Below is a small trained network, with its code and all its weights. Each question gives an input and a target symbol and asks what happens when units are switched off, that is, made to give their printed mean instead of their output.

import numpy as np


def w(rows, s, z=0):
    codes = np.array(rows[::2]) - 128.0
    scale = np.full(codes.shape[1], s)
    scale[-1] = z or s
    return codes * scale


def f(y):
    return np.maximum(y, 0)


def softmax(a):
    e = np.exp(a - a.max(-1, keepdims=True))
    return e / e.sum(-1, keepdims=True)


def log_softmax(a):
    a = a - a.max(-1, keepdims=True)
    return a - np.log(np.exp(a).sum(-1, keepdims=True))


def net(x, mask):
    ids = ['γδεζθμξπτφψω'.index(c) for c in x.split()]
    T = len(ids)
    res = E[ids] + P[:T]
    u = 0
    for l in range(2):
        r = res
        for j in range(2):
            rows = slice(3 * j, 3 * j + 3)
            q, k, v = (r @ M[l][rows].T for M in (Q, K, V))
            z = softmax(np.where(np.tri(T) > 0, q @ k.T / 3**0.5, -1e9)) @ v
            o = O[l][rows]
            res = res + np.where(mask[u + j], z, o[:, -1]) @ o[:, :-1]
        u += 2
        y = f(res @ A[l][:, :-1].T + A[l][:, -1])
        res = res + np.where(mask[u : u + 12], y, B[l][:, -1]) @ B[l][:, :-1]
        u += 12
    return log_softmax(res[-1] @ U[:, :-1].T + U[:, -1])


Q, K, V, O, A, B = {}, {}, {}, {}, {}, {}
E = w([
[89,208,208,202,157],'γ',
[208,153,112,106,131],'δ',
[160,197,173,219,79],'ε',
[185,84,116,148,54],'ζ',
[138,238,210,114,92],'θ',
[179,97,147,236,138],'μ',
[86,190,202,116,139],'ξ',
[60,239,9,124,143],'π',
[139,104,135,222,117],'τ',
[87,96,140,228,247],'φ',
[95,138,81,88,120],'ψ',
[92,75,150,147,151],'ω',
],0.016)
P = w([
[47,183,199,110,82],'0',
[112,115,148,112,134],'1',
[171,104,149,96,143],'2',
[193,82,148,94,145],'3',
[204,80,162,94,145],'4',
[255,91,154,51,169],'5',
],0.0048)
Q[0] = w([
[112,112,137,175,131],'0.h0',
[101,166,175,137,168],'0.h0',
[71,99,173,172,140],'0.h0',
[143,164,128,179,172],'0.h1',
[198,192,212,244,65],'0.h1',
[191,147,159,159,191],'0.h1',
],0.011)
K[0] = w([
[187,147,202,188,117],'0.h0',
[193,78,145,162,120],'0.h0',
[164,74,218,75,141],'0.h0',
[179,150,145,137,176],'0.h1',
[204,87,254,95,96],'0.h1',
[141,112,144,98,233],'0.h1',
],0.0087)
V[0] = w([
[71,94,95,90,128],'0.h0',
[86,194,3,124,137],'0.h0',
[108,81,182,107,109],'0.h0',
[163,87,197,134,176],'0.h1',
[145,92,200,127,152],'0.h1',
[59,23,194,108,59],'0.h1',
],0.006)
O[0] = w([
[224,169,165,110,107,204],'0.h0',
[102,117,186,160,136,247],'0.h0',
[212,107,138,1,109,174],'0.h0',
[121,140,122,104,171,2],'0.h1',
[95,160,95,187,151,69],'0.h1',
[138,124,106,136,208,97],'0.h1',
],0.0082,0.00047)
A[0] = w([
[148,160,103,146,88,218],'0.n0',
[143,112,150,145,183,223],'0.n1',
[152,2,92,129,65,195],'0.n2',
[212,144,75,54,121,144],'0.n3',
[105,99,80,50,108,104],'0.n4',
[101,134,69,127,156,62],'0.n5',
[99,140,165,34,136,103],'0.n6',
[176,99,133,111,157,251],'0.n7',
[146,116,116,145,185,78],'0.n8',
[47,138,109,118,92,130],'0.n9',
[140,125,153,144,88,145],'0.n10',
[169,133,140,134,160,104],'0.n11',
],0.011,0.0029)
B[0] = w([
[100,106,124,115,73,210],'0.n0',
[57,81,151,233,120,214],'0.n1',
[161,163,205,56,148,253],'0.n2',
[20,141,87,132,90,249],'0.n3',
[91,188,81,75,93,200],'0.n4',
[196,128,54,64,248,142],'0.n5',
[199,146,97,54,204,213],'0.n6',
[64,122,159,126,126,244],'0.n7',
[195,145,38,142,18,163],'0.n8',
[153,21,97,92,140,179],'0.n9',
[253,108,143,155,119,173],'0.n10',
[141,124,11,193,111,161],'0.n11',
],0.0065,0.0043)
Q[1] = w([
[78,193,79,88,104],'1.h0',
[79,154,52,188,70],'1.h0',
[45,145,108,97,152],'1.h0',
[150,140,106,21,1],'1.h1',
[130,65,111,75,153],'1.h1',
[179,83,225,183,100],'1.h1',
],0.0097)
K[1] = w([
[211,132,251,135,136],'1.h0',
[170,47,121,104,205],'1.h0',
[141,72,61,73,252],'1.h0',
[231,64,233,130,216],'1.h1',
[130,253,172,78,188],'1.h1',
[154,154,31,160,136],'1.h1',
],0.0066)
V[1] = w([
[168,92,254,174,86],'1.h0',
[103,159,98,123,65],'1.h0',
[146,183,148,160,68],'1.h0',
[191,224,122,205,181],'1.h1',
[98,93,152,134,136],'1.h1',
[204,124,120,175,109],'1.h1',
],0.0087)
O[1] = w([
[125,85,255,124,40,111],'1.h0',
[137,205,12,114,141,168],'1.h0',
[206,157,159,211,169,124],'1.h0',
[190,212,135,163,147,1],'1.h1',
[78,33,171,168,179,139],'1.h1',
[179,133,138,140,118,60],'1.h1',
],0.005,0.0034)
A[1] = w([
[132,225,139,135,122,166],'1.n0',
[175,95,67,23,165,99],'1.n1',
[217,133,208,30,150,150],'1.n2',
[92,127,41,196,149,110],'1.n3',
[137,109,68,176,233,64],'1.n4',
[172,143,103,115,88,179],'1.n5',
[201,158,254,85,152,101],'1.n6',
[88,87,122,87,59,55],'1.n7',
[62,88,70,132,163,162],'1.n8',
[119,137,127,158,166,252],'1.n9',
[68,144,130,69,163,96],'1.n10',
[174,33,100,241,115,58],'1.n11',
],0.0085,0.0038)
B[1] = w([
[69,151,114,186,30,176],'1.n0',
[161,123,87,254,191,242],'1.n1',
[129,158,107,45,166,215],'1.n2',
[123,191,150,68,99,179],'1.n3',
[122,163,107,140,136,163],'1.n4',
[211,89,110,122,69,189],'1.n5',
[115,181,31,156,175,202],'1.n6',
[183,106,189,110,132,203],'1.n7',
[157,77,78,204,133,254],'1.n8',
[54,102,166,88,103,191],'1.n9',
[151,98,130,145,154,221],'1.n10',
[186,208,213,140,192,190],'1.n11',
],0.0074,0.0056)
U = w([
[89,66,179,86,132,254],'γ',
[155,116,172,127,123,137],'δ',
[163,127,128,165,76,54],'ε',
[181,129,171,126,147,80],'ζ',
[115,179,116,93,110,106],'θ',
[144,125,143,121,115,41],'μ',
[61,141,137,129,100,129],'ξ',
[98,95,83,126,9,153],'π',
[169,96,74,146,131,177],'τ',
[110,149,124,149,171,12],'φ',
[190,102,168,55,99,177],'ψ',
[96,148,153,53,181,114],'ω',
],0.013,0.0044)

Each question gives the input, a string of symbols that net reads in full, and the target symbol t.
The units are the heads (3 rows each of Q, K, V and O) and the neurons (one row each of A and B). Each row of codes is followed by its name. A weight is (code - 128) times the scale printed after its matrix; where a second scale follows, it is the last column's (O, A, B and U).
mask holds one flag per unit, layer by layer, with each layer's heads first. A switched-off unit (its flag False) gives its mean, the last column of its rows in O or B, instead of its output. The means were averaged over made-up inputs and are rounded, as every weight is.
A unit's drop is (log p(t) with every unit on - log p(t) with that unit switched off) / (log p(t) with every unit on - log p(t) with every unit switched off).
The circuit of an input: a set's keep is (log p(t) with only the set's units on - log p(t) with every unit switched off) / (log p(t) with every unit on - log p(t) with every unit switched off). Starting from the 12 units with the biggest drops (on a tie, the unit counted first), units are removed one at a time, each time the one whose removal leaves the highest keep (on an exact tie, the one counted first), for as long as the keep stays at least 0.8.
circuit, biggest first: the units of the circuit, biggest drop first
unit that matters most: the unit with the biggest drop
top k neurons: the k neurons with the biggest drops, biggest first
top k neurons in layer l: the k neurons of layer l with the biggest drops, biggest first
which heads matter: for each layer, one digit per head in row order, 1 if its drop is at least 0.15 and else 0, layers parted by /
drop when u is switched off: that unit's drop, to one decimal
input π θ ψ ψ ζ, target ζ: top neuron in layer 1 => [1.n11]
input ω ξ θ δ ω ψ, target τ: circuit, biggest first => [1.n1, 0.h0, 0.n6]
input δ ξ ω μ, target ζ: circuit, biggest first => [1.n11, 0.n3]
input π δ ψ δ ζ, target ζ: circuit, biggest first => [0.h0, 1.n11, 0.n10]
input ψ ψ ψ θ ξ, target ω: top 2 neurons => [0.n6, 1.n2]
input ψ ψ ω ξ, target ω: circuit, biggest first => [0.n6, 1.n2, 1.n8]
input ω π ε ψ, target ψ: which heads matter => 01 / 00
input ω ω μ δ θ, target θ: top 2 neurons => [1.n6, 1.n2]
input ω ε ψ ω ω θ, target θ: which heads matter => 00 / 00
input ψ π ψ ψ, target ψ: which heads matter => 11 / 00
input ψ ε ω γ γ, target ξ: top 2 neurons => [1.n0, 1.n9]
input ω γ ψ ω δ, target π: top 2 neurons in layer 0 => [0.n3, 0.n11]
input θ ζ τ π ω, target ω: top 3 neurons => [0.n2, 1.n2, 0.n3]
input γ ω ω ψ, target τ: top 2 neurons in layer 0 => [0.n5, 0.n6]
input ψ ψ γ τ ζ μ, target ζ: unit that matters most => 1.n11
input ζ τ ψ ω τ π, target π: top 3 neurons in layer 0 => [0.n2, 0.n6, 0.n0]
input ψ π ψ ω, target ω: top 2 neurons in layer 0 => [0.n2, 0.n3]
input ψ ψ ζ ζ, target ψ: drop when 0.h0 is switched off => 0.1
input ψ ψ θ θ δ ψ, target θ: drop when 0.n10 is switched off => 0.2
input δ ε ω ζ, target ψ: top neuron in layer 0 => [0.n2]
input ω ψ δ, target π: drop when 0.n3 is switched off => 0.3
input ψ μ γ, target ξ: drop when 1.n8 is switched off => 0.0
